In the rows, zero is written as 128.
Facts:
bastodur (ψ a) (π flurun)
beval (ξ trezotor skuvol skigik) (ψ e) (π stetok)
bevos (ψ e) (δ gigrumol nabuk) (π ruskun)
bofliplur (ξ plunan plusol) (ψ a) (π skufe)
bradrove (ψ a) (δ fliben)
bradu (ψ a) (π stilubul)
branes (ξ plunan flobi) (ψ e) (π futratan)
breses (ψ a) (δ gebe) (π grifle)
breskubral (ψ a) (δ vifin) (π skudus)
briflun (ψ e)
brisi (ψ d) (δ nelur) (π madu)
brotim (ψ a) (δ zazem) (π stostun)
bruklun (ψ d) (δ vogazom) (π skidrik)
bruvel (ξ fiple klinem) (ψ d) (δ kuzes klazas) (π vimen)
daflestan (ξ tadifu bruklun) (ψ f) (π gebe)
daplos (ψ f) (π gragrom)
dazos (ξ vaplom flastar futratan muvel dregro) (ψ b) (δ kuzes vograr) (π plunan)
desemel (ψ b) (π zaplus)
dradodruk (ξ flurun) (ψ e) (δ nabuk) (π trebrem)
drasta (ψ a) (π skerel)
drefistik (ψ c) (δ klazas)
dregro (ψ f) (δ bevos)
drekle (ψ d) (δ fiple)
dreske (ψ b) (δ vifin) (π zaskol)
drinin (ψ f) (π dreske)
droma (ψ f) (δ plunan kuzes) (π breskubral)
droplar (ψ c) (π droma)
druskel (ψ a) (π trome)
dubrar (ψ e) (δ vifin)
dugrir (ψ b) (π grivil)
fabrin (ψ a) (δ rigrote nelur) (π drekle)
fasak (ψ d) (δ klazas) (π grito)
fasal (ψ f) (π stalo)
fatriklo (ψ e) (δ gigrumol)
femi (ξ tugris) (ψ c) (π stadrin)
fiple (ψ b) (δ drefistik) (π zerek)
flastar (ψ a) (δ vifin dreske) (π papil)
fleka (ψ a) (δ trezotor) (π dugrir)
fliben (ψ f) (δ klazas)
flobi (ψ d) (π fabrin)
floplol (ψ a) (π rotrir)
flurun (ψ a) (π pudrol)
fluzi (ψ d) (π petrus)
fomisuk (ξ mozon vaplom) (ψ a) (π vogazom)
fubos (ψ d) (π brotim)
futratan (ψ d) (π vupon)
gaflir (ψ a) (π klagrem)
gebe (ψ b) (δ vogazom) (π kugekla)
gigrumol (ψ a) (δ dubrar)
giplar (ξ rotrir flastar gragrom) (ψ a) (δ fatriklo fluzi) (π plutru)
girak (ξ fasal trebrem) (ψ d) (δ madu) (π stupe)
grabro (ψ b) (π bradrove)
gradom (ψ b) (δ kebo) (π rigrote)
gragrom (ψ b) (δ klazas) (π skugom)
graru (ξ dubrar kastul madu) (ψ a) (δ fleka pinek dazos)
graviven (ψ a) (π dazos)
grifle (ψ f) (π skupas)
grito (ψ b) (π zazem)
grivil (ξ kastul grosta vabrukluk) (ψ a) (π stigro)
grosta (ψ b) (π rikol)
grovi (ξ zuse plozak) (ψ a) (π zataklu)
grubrel (ξ grosta) (ψ b) (δ drefistik) (π pinek)
gumik (ψ b) (π bofliplur)
kastul (ψ e) (δ skugom)
kebo (ξ fatriklo migre) (ψ a) (δ klazas) (π megras)
keva (ψ d)
klagrem (ξ stilubul plutru) (ψ a) (δ klazas) (π rusok)
klazas (ψ a)
kleme (ψ a) (δ druskel klazas)
klinem (ψ a)
klisas (ψ f) (π bruklun)
kloflaple (ξ vusumis) (ψ a) (π vabrukluk)
kluni (ψ a) (δ klazas) (π virum)
kugekla (ψ a) (π lani)
kuzes (ψ a)
lani (ψ b) (π skeladan)
lutres (ψ b) (δ ronaflo) (π redrus)
madu (ψ e) (π bruvel)
mamok (ψ d) (δ kuzes)
megras (ξ tugris desemel) (ψ a) (π beval)
migre (ψ a) (δ nelur)
mozon (ψ d) (δ rikol)
mufla (ψ e) (π stodek)
muvel (ψ b)
nabuk (ψ c) (δ kuzes)
nelur (ξ rotrir zataklu) (ψ b) (δ drefistik)
nitri (ψ b) (δ tadifu) (π vuskos)
nuflan (ξ pizupu bradu trodril vefom) (ψ b) (δ vifin) (π soklas)
pabol (ψ c) (δ pleda) (π grovi)
papil (ψ b) (π pizupu)
pekom (ξ plunan vogazom vefom tonas) (ψ b) (π vusumis)
petrus (ξ vaplom zogran pleda) (ψ a) (π trezotor)
pinek (ψ d) (δ fasak) (π dradodruk)
pizupu (ψ a) (π bastodur)
plaloskal (ψ b) (δ vifin brisi) (π flastar)
plebral (ψ e) (π mufla)
pleda (ψ d) (δ fasak) (π trodril)
plozak (ψ d) (π vefom)
pludofle (ξ vimen) (ψ b) (π pekom)
plunan (ψ f)
plusol (ψ f)
plutru (ψ e) (π sutin)
poklak (ψ f) (π nitri)
pudrol (ψ a) (π rasto)
rasto (ψ b) (π stesam)
redrus (ψ b) (π grubrel)
rigrote (ξ trinal) (ψ d) (δ vogazom) (π zogran)
rikol (ψ b) (π tonas)
rimatrak (ψ d) (δ pludofle) (π vaplom)
ronaflo (ξ kluni keva) (ψ a)
roske (ψ d) (π bradu)
rotrir (ψ f) (π trinal)
ruskun (ξ desemel skekladar rikol) (ψ b) (δ vifin vogazom rasto klazas) (π drinin)
rusok (ψ a) (π veskidu)
sanu (ψ d) (δ droplar) (π plaloskal)
skastu (ψ d) (δ fasak floplol)
skekladar (ψ e) (δ druskel klazas flobi stostun) (π vifin)
skeladan (ψ a) (δ dazos) (π drefistik)
skelam (ψ a) (π giplar)
skerel (ψ b) (π fiple)
skidrik (ψ f) (π gradom)
skigik (ψ e) (δ fasak) (π skelam)
skudus (ξ droplar stadrin pinek) (ψ f) (π kleme)
skufe (ψ d) (δ kuzes sanu rikol) (π sanu)
skugom (ψ c) (δ megras nelur) (π zuse)
skupas (ψ f) (π keva)
skuvol (ψ d)
soklas (ψ b) (π skekladar)
sozo (ψ f) (π vuzam)
stadrin (ψ d)
stalo (ψ b) (π fasak)
stesam (ξ plunan tadifu gragrom) (ψ e) (π drasta)
stetok (ψ a) (π stumi)
stigro (ξ fleka gebe stadrin) (ψ a) (π dubrar)
stilubul (ψ b) (π klazas)
stodek (ξ pabol gebe gumik) (ψ c) (π femi)
stomes (ψ a) (δ nuflan) (π tugris)
stostun (ψ c) (δ druskel ruskun)
stumi (ψ d) (π fleka)
stupe (ψ d) (π vograr)
sutin (ψ e) (π fubos)
tadifu (ψ f) (δ pinek vograr nelur) (π plozak)
tonas (ψ e) (π desemel)
traflik (ψ d) (π sozo)
trebrem (ψ f) (δ fabrin) (π brisi)
trezotor (ψ a) (π rimatrak)
trinal (ψ a) (δ rigrote) (π grabro)
trodril (ψ c) (δ kuzes klazas) (π droplar)
trome (ψ d) (π fluzi)
tugrar (ξ drasta klisas) (ψ c) (δ klazas)
tugris (ψ c) (π graviven)
vabrukluk (ψ c) (π dregro)
vaplom (ψ e)
vedu (ψ b) (π vupus)
vefom (ψ d) (δ rigrote) (π ziro)
veroze (ξ skupas grosta vusumis grifle) (ψ a) (δ fasak grivil klazas) (π fliben)
veskidu (ξ zerek briflun) (ψ f) (δ fasak) (π daflestan)
vifin (ψ f) (π lutres)
vimen (ψ a) (π kloflaple)
virum (ξ flastar zataklu dregro) (ψ a) (π briflun)
vogazom (ψ e) (δ drefistik) (π plebral)
vograr (ψ b) (δ pinek) (π klinem)
vupon (ψ b) (δ pludofle)
vupus (ψ a) (δ druskel brisi) (π bevos)
vuskos (ψ c) (π zisofon)
vusumis (ψ d) (π skigik)
vuzam (ξ vaplom vupon vabrukluk) (ψ a)
zaplus (ξ plunan kastul) (ψ a) (δ plebral rasto) (π mozon)
zaskol (ψ c) (δ drefistik) (π breses)
zataklu (ψ b) (π floplol)
zazem (ξ zataklu skerel) (ψ e) (π poklak)
zerek (ψ d) (π branes)
ziro (ξ bastodur roske tadifu) (ψ d) (δ dubrar)
zisofon (ξ skupas) (ψ f) (δ trodril) (π vedu)
zogran (ψ b) (π pabol)
zuse (ψ d) (δ skigik) (π nuflan)
zuskedrur (ψ a) (π kebo)

Known rows:
bradrove: [124 134 143 126 112 122 130 137 152 128 123  98 126 143 126 125 143 109
 133 126 116 131 134 105 131  98 126 102 122 113 112 129 140 141 113  86
 130 165]
tonas: [149 129 113 138 110 130 124 130 145 131 107  99 148  91 115 141 150 144
 132 110 124 134 123 147 144 136 123 147 159 128 123 159 117 129 111 137
 129 122]
pekom: [157 118 147 114 146 109  95 110 117 110 133 149 180 142 115 119  77 107
 119 139  85 178 114 128  87 161 119 142 195  88 170 138 125 107  93 103
 166 141]
vogazom: [157 132 114 132  94 130 125 129 159  98 106 105 138  85 111 131 169 149
 128 116 129 109 120 153 133 138 135 147 157 110 132 168 129 147 122 115
 119 141]
vefom: [127 105 128 124 116 142 112 125 142  90 108 124 140 109 102 129 129 139
 127 138 103 130 110 144 123 118 135 136 154 129 134 149 109 115 129 106
 127 120]
bruklun: [127 111 119 125 110 143 119 119 149  84 109 117 133  99 108 129 125 134
 123 148 116 125 105 154 119 113 143 129 152 137 128 142 114 119 137 107
 126 122]
soklas: [106 116 144 126 123 151 102 118 146 100 107 126 125  98 118 142 124 135
 120 151 130 138 121 118 118 113 121 118 131 149 116 130 109 121 131 116
 138 123]
dazos: [137 134  76 116 148 124 109  96 120  36 170 129 127  99  96  98 128 100
 126 181 135 190 118 133 120 122 163  85 139 128 138  77 150  92 158 131
 172 149]
flastar: [151 131 114 108 121 127 126  78 117  95 165  75 118 123 130 113 152 103
 134 147 114 162 114 121 116  89 144  75 121 141  98 100 158  95 134 104
 128 171]
vifin: [133 140 128 118 126 135 111 119 143 120 108 108 112 116 135 145 132 132
 117 132 132 122 127 112 118 131 110 118 117 158 104 134 127 146 124 119
 136 125]
lutres: [106 123 142 116 122 153  98 121 144  91 104 125 121  99 112 142 131 139
 117 157 123 125 126 120 120 112 124 117 129 146 116 124 112 126 134 112
 132 122]
redrus: [105 115 145 122 124 150  99 118 142  96 107 128 123  95 117 145 124 137
 117 156 130 135 124 118 117 112 119 119 130 150 116 127 110 123 130 114
 137 117]
vupus: [131 140 155 120  95 108 119 131 125 131 123 108 118 128 125 121 131 129
 148 135 130 122 134 117 129  96 145 105 130 120 113 124 146 115 114 103
 130 175]
roske: [115 102 125 133 120 147 119 115 141  96 108 127 134  96 109 135 124 137
 126 140 118 139 109 141 126 109 133 130 150 141 127 144 106 114 133 119
 136 112]
stalo: [118 110 139 131 114 143 115 114 141 104 112 128 128 112 116 135 118 136
 130 150 126 140 116 131 121 105 139 118 135 141 123 138 115 110 137 117
 138 125]
klazas: [119 144 153 135 123 124 137 122 151 130 111 115 124 140 127 145 145 109
 136 120 120 136 160 107 122  98 131  91 130 113 113 129 134 144 108 101
 116 158]
zataklu: [126 125 110 114 132 133 120  97 137  55 161  84 121  95 112 115 131  93
 129 191 139 194 109 160 101  94 159  94 149 164 101  75 146  89 158 111
 131 121]
skelam: [123 137 150 126 107 128 122 116 141 142 125  96 139 125 130 129 126 117
 131 132 132 133 129 110 124 101 135 107 131 131 112 128 137 126 109 105
 138 172]
rasto: [121  99 135 142 119 162 118  88 145 107 116 125 143 114 119 138 133 138
 127 143 113 149  98 122 125  98 137 109 122 137 124 159 106 108 140 116
 142 128]
rotrir: [142 148 119 126 122 122 119 114 153 100 143  81 134 111 125 129 142 108
 131 161 143 174 122 145 115 113 147 104 139 153 103 104 145 116 138 117
 134 136]

Rows:
No name comes twice in this set of rows, the named rows included.
[131 149 132 140 124 125 134 127 166 112  98 128 125 138 119 153 158 127
 137 126 119 134 150 127 127 115 135 100 126 118 119 136 130 149 132 113
 114 125]  fliben
[155 142  62 142 132 119 127 116 132  98 131 125 150  84 107 117 132 122
 127 115 144 153 127 137 144 161 136 135 166 120 149 138 132 133 123 159
 171 146]  beval
[178 143 153 106 139  84  97 124 111 148 141 140 199 167 126 105  78  97
 118 113  75 156 130 106  96 172 109 139 195  59 177 143 145 130  62  91
 169 201]  zaplus
[119 172  70 150 129 122 136 109 138 122 117 181 147 129 112 107  92 114
 123 120 147 107 152  85 154 140 152  85 123 107 164 130 144 155 126 151
 196 216]  veroze
[158 128  74 132 119 126 148 137 153 115 104 106 114 124 119 134 150 131
 133  95 107 105 120 134 148 132 116 140 131 136 119 165 125 152 126 115
 130 113]  dubrar
[129 139 152 119  98 115 118 128 131 132 125 103 125 128 129 120 131 127
 141 134 132 123 131 116 126 102 143 106 128 121 113 126 143 118 112 105
 132 174]  breses
[148 166  91 127 134 116 107 122 139 101 138 130 158 128 108 115 127 124
 128 148 127 162 130 128 137 143 148 106 138 118 145 115 141 118 132 144
 170 164]  veskidu
[147 148  95 138 134 116 116 106 138 104 138 135 143 118 120 117 118 115
 126 139 146 164 126 112 123 148 137 109 137 118 146 127 143 128 129 137
 179 157]  skudus
[154 152  64 126 138 125 111 125 129  83 128 129 141  75  99 122 147 126
 117 124 139 139 136 126 145 169 124 134 156 120 146 127 132 140 122 161
 163 145]  dradodruk
[115 123 131 125 113 143 110 131 149  97 115 117 134 118 108 132 132 139
 131 159 112 134 109 135 132  99 142 118 126 140 122 134 116 112 141 109
 136 130]  vograr
[125 148 135 118 116 139 101 131 155 110 111 110 126 106 121 141 150 143
 122 143 137 125 133 116 129 127 123 116 120 139 113 129 125 143 128 120
 136 136]  trebrem

The same things again, as new rows of numbers:
Known rows:
zogran: [141 111 123 148 125 106 108 115 141 109 125 131 145 136 130 144 130  99
 108 127 122 131 122 134 135 110 113 133 143 148 148 123 113 146 114 129
 135 129 138 140 119]
kugekla: [117 104 138 132 126 120 136 134 139 121 117 130 111 135 155 123 143 128
 127 129 128 134 127 133 138 124 128 108 137 132 137 123 113 112 134 141
 123 131 131 135 137]
keva: [112 109 129 124 136  96 144 120 123  98 134 107  92 137 137 102 139 107
 128 122 115  81 123 138 141 134 108 125 134 145 120 123 116 170 132 140
 125 129 137 132 118]
dazos: [103 158 127 111 128 153  81 105 142 147 152 116 190 149 116 142 124 100
 121 148 105 127 118 137 117 108  91 146 139 144 167 148 160 144 176 128
 134 130 118 148 129]
kleme: [128 105 124 115 127 113 138 126 135 142 125 133 125 142 166 111 141 131
 128 128 131 135 124 142 128 111 108 135 116 129 145 118  99  95 138 151
 121 129 129 150 154]
skekladar: [161 103 138 102 118  96 123 137 138 176 124 135 154 132 156 137 124 114
 123 124 129 151 128 135 131  99 101 155 137 128 133  83 123 109 131 146
 108 127 125 142 150]
roske: [111 116 131 131 133 118 120 132 134 110 130 125 122 127 140 132 135 116
 123 115 133 117 125 130 146 104 109 129 137 126 120 126 109 147 132 138
 130 130 134 132 128]
briflun: [134 105 130 139 130 110 122 124 141 113 122 130 125 134 143 132 137 113
 122 128 120 131 127 134 138 112 121 122 143 129 137 124 116 124 129 139
 122 130 134 140 131]
grovi: [100 140 125 102 127 155 124 119 141 117 133 120  96 143 138 144 139 129
 141 144 118 125 126 131 132 120 126 128 145 119 137 130 153  95 189 136
 133 139 107 135 136]
grivil: [124 137 106 107 127 163 141  95 124 100 117 106  55 137 131 123 142 109
 142 144 120 107 123 133 136 117 150 145 158  96 127  96 153  91 197 138
 135 147  99 140 150]
vaplom: [123 118 134 143 134 128 119 118 143 144 136 122 131 134 141 129 134 123
 119 132 117 148 125 137 132 129 117 120 141 146 138 143 125 131 139 142
 117 129 134 138 117]
grosta: [172 110  99 163 125 124 129  75 115 102 104 109  88 127 121 113 132  82
 107 127 127 123 118 137 138 114 151 158 158 123 131  80 115 146 127 134
 133 139 129 144 134]
pudrol: [119 107 132 138 128 117 138 134 140 108 120 124 105 138 153 114 145 127
 127 129 127 131 125 132 138 118 139 105 131 138 134 128 110 115 141 141
 128 132 132 137 136]
bruklun: [112 116 123 132 132 117 120 129 120 133 126 122 157 129 147 105 134 107
 121 114 127  99 129 130 139  97 104 136 122 119 132 112 107 137 142 140
 127 131 134 138 140]
skastu: [111 118 137 125 135 125 118 124 124 126 124 115 151 128 139  99 138 107
 124 120 130 110 118 133 138 100 109 135 134 114 127 119 108 163 130 141
 125 125 134 143 158]
gebe: [142 112 112 149 121 108 109 112 126 132 118 125 179 138 135 118 128  88
 104 127 116 115 125 134 129 101 110 143 131 137 159 102 113 136 128 132
 134 132 138 145 134]
vupus: [118 106 128 135 125 116 135 127 128 129 119 123 129 142 158  89 143 122
 127 131 120 112 126 135 132 112 135 113 121 130 144 111 110 118 148 144
 128 130 134 146 150]
pizupu: [101 103 132 147 123 123 133 120 141 116 125 133  88 142 151 124 143 140
 124 126 131 109 127 130 141 119 140 107 138 123 143 117 116 122 137 141
 143 128 133 145 133]
bastodur: [107 105 133 142 124 120 132 128 142 111 123 133  97 141 153 123 145 136
 126 127 127 112 128 130 141 114 139 107 135 126 139 121 114 119 139 140
 140 128 133 142 134]
skugom: [132 110 150 104 128 110 130 155 123 189 123 113 150 112 157 113 128 114
 129 109 129 122 135 122 145  86 104 140 136 109 102  81 128 134 153 148
 102 129 124 124 150]

Rows:
No name comes twice in this set of rows, the named rows included.
[ 76 149 140  90 128 156 106 135 147 147 148 127 159 151 143 138 135 134
 144 148 111 126 127 131 121 115  97 122 128 128 156 150 159  96 197 137
 128 132 111 140 140]  giplar
[139 120 113 165 122 118  90 112 136 111 120 131 183 135 134 123 131  98
 102 122 129 132 120 127 134  71 131 135 130 130 157 117 101 135 132 130
 146 130 139 152 141]  nitri
[150  97 109 137 128  71 111  98 113 100 139 136 160 152 134  68 119  96
 135 138 107  96 124 143 130 136 111 147 121 164 146  72 119 163 119 130
 129 129 153 151 119]  dreske
[117 102 135 124 123 103 153 128 132 108 119 119  91 148 150 106 145 118
 127 134 118 102 123 139 134 144 130 106 130 155 142 118 116 134 131 138
 131 131 134 137 129]  drinin
[167 107 141 118 111  89 110 141 145 146 118 137 154 128 135 166 118  96
 110 122 130 152 126 131 138 105 107 145 156 151 134  86 130 140 111 129
 123 129 129 130 125]  soklas
[ 97 116 149 128 124 124 125 147 151 137 130 135 136 142 155 145 138 136
 124 134 126 148 125 134 131 134 111 101 126 160 150 148 116 119 133 138
 125 127 134 133 123]  rotrir
[113 108 119 121 142  96 156 123 110 139 134  95 109 133 154  72 147 108
 126 114 105  50 136 134 138 113 101 127 114 117 122 114 113 142 160 152
 113 132 133 134 130]  zaskol
[120 103 110 166 117 104  89  87 127 119 138 151 157 149 133 103 120 119
 114 127 125  87 127 134 137 106 124 146 133 127 161  73 116 157 119 129
 161 124 150 162 124]  plaloskal
[123 116 106 111 141 111 141 125 123 155 142 118 115 129 168 113 142 125
 121 106 128 106 132 135 136  84  82 154 105 110 121 132  90 100 156 161
 117 131 125 142 137]  drefistik
[108 119 131 133 145 132 130 122 128 130 138 111  99 119 145 115 139 127
 133 116 128 120 129 130 148 111 119 128 140 110  99 131 115 144 152 149
 113 130 130 129 127]  tugris
[116 131 114 132 133 134 104 116 139 121 138 129 140 131 149 126 140 126
 117 112 153 147 111 129 137  55 115 154 118 112 126 142  80 130 140 150
 142 122 130 160 165]  fasak
[137 111 132 132 133 110 144 143 136 103 113 115 113 134 156 109 149 112
 132 132 122 149 123 133 135 117 139 104 123 154 127 137 106 106 149 142
 112 136 131 130 137]  drasta
[105 114 131 130 143 125 128 131 130 121 134 118 104 120 147 117 139 127
 132 114 130 117 129 128 149 102 114 124 139 110 103 130 113 141 144 147
 117 129 132 129 130]  droplar

Now the same things, written a new way:
Known rows:
kluni: [142 149 141 107 134 137 143 136  86 132  95 135 113 135  93  79 161 139
 156  89 128 192 117  92 143 136 154 145  86 121 117 176  96  68 158 112
 153  98 173 122 100  84 142 124]
gigrumol: [147 153 145 127 130 125 126 122  88 139 123 128 129 127 110  66 158 127
 167  97 121 189 103 110 158 128 140 144  89 146 114 163 108  84 156 113
 143 114 165 137 103  94 139 128]
fomisuk: [157 158 127 162 151 157 113 108  72 145 136 122 143 105 105  66 132 132
 122  98 116 205  49  79 134 159 137 121  59 115 146 161 104  58 158 141
 158 121 179 130 129  93  95 140]
floplol: [138 151 153 127 131 126 120 118  85 146 128 130 135 121 114  71 171 117
 163  98 120 181 105 118 158 127 124 132  78 140 113 150 112  80 155 121
 136 121 166 127 110  98 140 133]
zaplus: [185 140 141  99 118 131  96 125  98 111 122 121 110  99 108  54 128 120
 174 123  85 171  51 130 146 152 135 145 108 134 123 162 132  71 162 139
 150  81 166 149 102  52 110 117]
vogazom: [165 126 154  62 109  94 130 140  94 144 113  98  74  96  95 114 160 122
 140 100 123 140  94 158 138 136 160 139 111 108 158 148 152  84 160  97
 145  69 164 114  95  77 111 109]
sozo: [132 145 132 106 116 117 104 111 101 123 123 118 120 133 118 100 172 142
 144  85 124 158  90 109 142 115 174 108 100 113 180 176 124  82 140 113
 132 104 168 112 120  81 137 135]
breskubral: [159 154 138  92 126 135 126 124  84 122 115 134 125 137 105  69 155 139
 170  91 119 182  99  91 150 134 150 140  96 150 109 174  92  66 153 124
 147  93 174 140 103  75 145 133]
stadrin: [144 154 168  78 128 102 146 142  83 173 155 113 108 149  98 110 198 131
 130  89 150 156 137 121 161 125 143 128  56 162 129 156 119 101 169  81
 135 105 173 126 107 107 112 144]
trodril: [156 132 131  90 100 109 115 128  99 109  68 138  93 112 122  72 169 130
 180 107 116 177 104 126 158 121 151 140 133 123 130 148 135  61 129 124
 139  77 159 130  97  65 161 107]
klazas: [140 155 146 124 134 124 112 132  85 146 142 130 126 127 116  66 174 113
 158 103 120 178  97 119 170 128 125 136  69 157 124 154 112  90 147 109
 132 119 162 146 115 101 129 127]
flastar: [173 150 115  86 134 128 160 121  62 144  53 142 115 105 101  91 156 149
 134  89 153 211  88  84 160 137 140 115  42 124 150 111 124  25 126 113
 167  79 179 163 118  92 109 133]
pizupu: [165 137 152  83 113 116 139 130 101 127  79 129 109 113 111  85 159 123
 181 102 114 180 120 138 156 128 136 149 113 129 115 142 133  63 149 110
 148  82 162 142  88  77 145 107]
skastu: [158 147 162  81 136 123 135 125  85 146 147 111 117 141  76 106 162 140
 138  80 125 154 102 109 133 139 152 134  65 140 127 175 109  94 173 109
 140  90 178 126 100  77 105 148]
nabuk: [125 139 138 129 115 133 105 123  97 116 100 130 119 124 122  71 167 133
 160  86 114 183  99  97 162 129 148 125 102 130 152 174 112  71 134 119
 132 110 162 122 112  89 144 118]
droplar: [129 150 144 121 115 119 120 104 106 120  86 144 130 132 128  73 194 133
 163  86 128 189 125 101 155 104 141 121 104 136 130 136 110  72 123 116
 135 115 156 121 119 101 179 128]
sutin: [140 142 154  96 128 107 121 123  90 147 150 106 118 133  98 106 167 132
 128  86 126 148  99 119 140 130 160 116  81 123 161 176 116  95 165 101
 137 110 172 112 112  90 116 137]
zisofon: [140 132 125 113 117 127  85 110  84 117 139 114 110 114 108  90 150 143
 139  90 111 147  59 107 143 132 179 110 104 109 178 198 116  82 150 120
 132  93 170 109 118  68 111 132]
graru: [174 141 134 116 129 132  96 123  83 114 143 121 118 102 108  54 124 125
 165 112  85 173  56 118 148 150 132 143  96 136 120 187 117  77 160 133
 152 100 173 137 106  59 109 127]
vifin: [134 144 132 112 114 106 101 117 105 135 136 111 134 130 112  98 189 131
 137  81 133 166  92 102 142 111 165 119 107 117 176 153 133  83 146 117
 134 114 164 113 130  78 152 130]

Rows:
No name comes twice in this set of rows, the named rows included.
[165 145 139 155 133 135  90 124  81 143 153 118 126  82 117  52 132 105
 155 109  99 179  52 132 153 156 114 137  77 131 134 157 134  76 163 134
 151 117 163 136 118  85  93 121]  grivil
[175 160 134  80 141 117 156 105  83 156  94 116 137 130  89 112 180 145
 107  79 152 179 103  76 114 135 157 106  52 115 130 114 120  66 157 132
 170  97 183 135 119  93 108 159]  pleda
[167 146 151  82 124 106 158 137  87 167 117 118 105 124  96 114 171 125
 123  88 140 166 119 123 143 134 154 128  55 120 129 134 124  85 167  96
 151  90 172 126  99  95 108 139]  vusumis
[134 142 135 140 121 150  85 127  90 106 128 126 131 128 118  60 139 141
 165  89  90 173  76  94 159 130 151 134 103 137 157 212  96  72 146 127
 121 115 167 127 119  66 137 131]  tugrar
[185 138 138  91 120 110  84 119  92 119 163 103 116  91 103  76 146 122
 141 107 103 130  45 137 128 148 158 124 110 119 147 166 151 100 169 146
 148  84 176 119 117  48  95 127]  stesam
[182 142 158  55 120 112 147 138  84 144 121 109  94 114  79 107 156 130
 133 101 126 157 110 128 134 151 157 134  84 121 126 146 127  82 166 106
 154  70 175 122  87  74 107 131]  bruklun
[187 127 160  43 112 110 145 155  81 142 112 115  74 113  83 108 156 121
 145 109 126 144 117 148 141 147 155 149  96 125 122 149 140  88 167  90
 152  58 169 128  79  65 110 117]  vefom
[159 155 110 141 137 131  76  84  89 127 156 110 151 102 120  72 151 146
 126  80 114 168  16  75 122 138 162  87  65 113 197 170 127  79 147 155
 145 119 185 132 151  69  79 154]  dazos
[186 135 143  81 105 105  75 125  94 117 173  99 100  97 105  74 154 114
 135 111 104 134  50 143 132 152 174 133 115 134 133 171 157 120 178 148
 138  77 170 114 109  54 115 130]  branes
[178 131 132  47 109  94 140 130  89 141  88 116  81 101  95 115 166 138
 122  93 138 152  93 128 141 139 180 123  95 113 162 133 155  64 151  98
 154  55 178 126 103  72 104 119]  kastul
[170 137 160  86 126 109 148 136  89 151 116 106 101 113  83 113 160 117
 128  90 127 161 125 132 126 147 156 141  89 103 128 140 137  82 175 102
 157  84 173 113  95  89 112 123]  roske

